Below is a small trained network, with its code and all its weights. Each question gives an input and a class and asks what happens when units are switched off, that is, made to give their printed mean instead of their output.

import numpy as np


def w(rows, s, z=0):
    codes = np.array(rows[::2]) - 128.0
    scale = np.full(codes.shape[1], s)
    scale[-1] = z or s
    return codes * scale


def f(y):
    return y / 2 * (1 + np.tanh(0.7978845608 * (y + 0.044715 * y**3)))


def log_softmax(a):
    a = a - a.max(-1, keepdims=True)
    return a - np.log(np.exp(a).sum(-1, keepdims=True))


def net(x, mask):
    res = np.array(x, float).reshape(1, 5) / 4 @ E
    y = f(res @ A[0][:, :-1].T + A[0][:, -1])
    res = res + np.where(mask, y, B[0][:, -1]) @ B[0][:, :-1]
    return log_softmax(res[-1] @ U[:, :-1].T + U[:, -1])


A, B = {}, {}
E = w([
[193,156,213,112,170,140],'x0',
[115,169,71,121,254,50],'x1',
[163,161,94,85,170,249],'x2',
[77,225,146,84,104,125],'x3',
[127,127,129,124,128,128],'x4',
],0.0084)
A[0] = w([
[145,147,70,127,165,184,101],'N0',
[103,108,135,167,112,89,99],'N1',
[143,119,164,97,152,129,129],'N2',
[161,158,89,124,140,163,83],'N3',
[112,148,72,165,193,109,61],'N4',
[30,98,54,102,97,159,70],'N5',
[97,97,3,124,84,162,16],'N6',
[31,184,84,103,90,139,124],'N7',
[183,143,199,145,136,137,110],'N8',
[157,135,90,146,166,99,33],'N9',
[195,166,194,122,135,117,83],'N10',
[168,35,108,165,205,118,67],'N11',
[147,121,133,188,107,90,182],'N12',
[175,131,173,88,155,111,47],'N13',
[150,118,195,115,153,141,123],'N14',
[138,144,25,139,62,122,108],'N15',
[105,123,143,161,103,182,2],'N16',
[107,132,72,62,151,196,102],'N17',
[63,112,184,148,137,89,16],'N18',
[132,70,122,191,146,134,7],'N19',
[90,181,124,108,106,125,160],'N20',
[141,27,116,144,145,157,139],'N21',
[205,66,108,137,104,129,78],'N22',
[122,157,154,120,41,153,112],'N23',
[157,114,92,76,145,166,119],'N24',
[138,117,148,159,84,161,86],'N25',
[176,141,170,117,155,139,101],'N26',
[94,176,125,93,100,127,163],'N27',
[76,120,143,142,191,128,110],'N28',
[136,172,98,97,162,75,76],'N29',
[116,133,136,165,140,88,46],'N30',
[130,143,93,107,132,183,38],'N31',
[128,116,138,128,56,144,100],'N32',
[127,164,186,61,124,116,121],'N33',
[133,115,123,168,65,175,39],'N34',
[129,136,83,93,172,165,115],'N35',
[107,89,148,107,141,19,59],'N36',
[71,196,148,109,97,133,88],'N37',
[80,204,134,148,124,150,150],'N38',
[69,122,192,122,125,71,63],'N39',
[134,105,206,118,77,152,10],'N40',
],0.011,0.0024)
B[0] = w([
[78,102,206,157,51,148,210],'N0',
[89,111,197,173,55,136,185],'N1',
[115,139,113,166,133,99,158],'N2',
[70,121,219,120,42,146,173],'N3',
[54,190,134,29,157,89,214],'N4',
[116,168,124,236,107,16,218],'N5',
[127,145,92,219,94,69,225],'N6',
[229,105,91,137,38,113,219],'N7',
[113,165,113,202,152,42,212],'N8',
[98,173,111,29,109,92,169],'N9',
[144,132,65,226,64,60,210],'N10',
[186,92,86,38,26,129,253],'N11',
[116,109,173,118,111,136,200],'N12',
[127,209,111,199,102,52,172],'N13',
[124,161,83,195,115,76,189],'N14',
[121,140,60,243,168,49,193],'N15',
[17,192,156,99,111,90,161],'N16',
[73,80,190,160,86,134,227],'N17',
[100,74,202,136,88,186,172],'N18',
[179,125,136,93,46,144,176],'N19',
[186,88,109,91,117,153,178],'N20',
[198,53,75,48,7,112,235],'N21',
[166,156,96,19,97,134,209],'N22',
[113,169,124,65,154,101,232],'N23',
[98,106,203,156,73,136,190],'N24',
[12,178,92,49,182,108,194],'N25',
[127,146,133,240,90,103,187],'N26',
[237,67,123,101,141,172,181],'N27',
[101,255,98,105,132,108,163],'N28',
[70,164,132,40,167,58,202],'N29',
[56,150,175,87,79,166,155],'N30',
[59,77,204,173,48,190,175],'N31',
[46,179,120,96,181,143,208],'N32',
[222,85,38,154,43,82,193],'N33',
[53,236,124,43,148,91,209],'N34',
[65,124,219,109,104,108,199],'N35',
[66,117,220,159,71,139,239],'N36',
[204,113,98,27,98,144,193],'N37',
[191,73,134,68,40,166,185],'N38',
[147,87,233,136,41,199,194],'N39',
[41,211,134,85,147,104,224],'N40',
],0.006,0.0055)
U = w([
[47,208,127,53,132,91,35],'0',
[82,74,254,187,59,179,38],'1',
[153,148,66,243,86,50,86],'2',
[230,89,86,64,61,135,92],'3',
[128,128,138,138,86,113,254],'4',
[159,71,90,158,170,194,170],'5',
],0.0085,0.0061)

Each question gives the input, the list of numbers given to net, and the class t.
The units are the neurons (one row each of A and B). Each row of codes is followed by its name. A weight is (code - 128) times the scale printed after its matrix; where a second scale follows, it is the last column's (A, B and U).
mask holds one flag per neuron, in row order. A switched-off neuron (its flag False) gives its mean, the last column of its row in B, instead of its output. The means were averaged over made-up inputs and are rounded, as every weight is.
A unit's drop is (log p(t) with every unit on - log p(t) with that unit switched off) / (log p(t) with every unit on - log p(t) with every unit switched off).
The circuit of an input: a set's keep is (log p(t) with only the set's units on - log p(t) with every unit switched off) / (log p(t) with every unit on - log p(t) with every unit switched off). Starting from the 12 units with the biggest drops (on a tie, the unit counted first), units are removed one at a time, each time the one whose removal leaves the highest keep (on an exact tie, the one counted first), for as long as the keep stays at least 0.8.
circuit, biggest first: the units of the circuit, biggest drop first
unit that matters most: the unit with the biggest drop
k most important neurons: the k neurons with the biggest drops, biggest first
drop of u: that unit's drop, to one decimal
input [8,-8,-8,-3,-4], class 0: 2 most important neurons -> (N40 N25)
input [8,-3,-6,2,0], class 2: unit that matters most -> N10
input [-1,6,-8,5,-1], class 1: circuit, biggest first -> (N39 N36)
input [-5,-6,-6,7,7], class 3: circuit, biggest first -> (N7 N37)
input [7,6,-1,7,7], class 2: circuit, biggest first -> (N33 N10)
input [-4,2,2,0,4], class 2: circuit, biggest first -> (N5 N6 N15)
input [0,5,-7,-7,-3], class 1: 2 most important neurons -> (N36 N1)
input [-4,8,8,-7,-3], class 0: 3 most important neurons -> (N4 N9 N28)
input [3,-7,7,8,-3], class 3: 3 most important neurons -> (N33 N37 N27)
input [8,-8,2,6,-5], class 0: 3 most important neurons -> (N40 N23 N25)
input [-3,3,4,-6,-5], class 3: 3 most important neurons -> (N11 N21 N36)
input [8,-4,2,8,-4], class 2: 2 most important neurons -> (N10 N8)
input [-2,-7,0,-7,-2], class 0: 2 most important neurons -> (N34 N25)
input [7,1,-2,-8,-3], class 3: circuit, biggest first -> (N11)
input [-5,-6,-4,7,3], class 3: 3 most important neurons -> (N7 N37 N27)
input [7,6,-8,6,-2], class 1: 2 most important neurons -> (N39 N36)
input [7,7,-8,-2,-8], class 1: 3 most important neurons -> (N36 N39 N18)
input [3,8,6,-6,-3], class 0: 2 most important neurons -> (N4 N9)
input [6,2,3,-6,4], class 2: drop of N26 -> 0.4
input [-8,0,6,3,7], class 2: unit that matters most -> N5
input [4,-3,-2,4,1], class 2: drop of N8 -> 0.2
input [-3,-3,5,-3,-1], class 1: drop of N1 -> -0.1
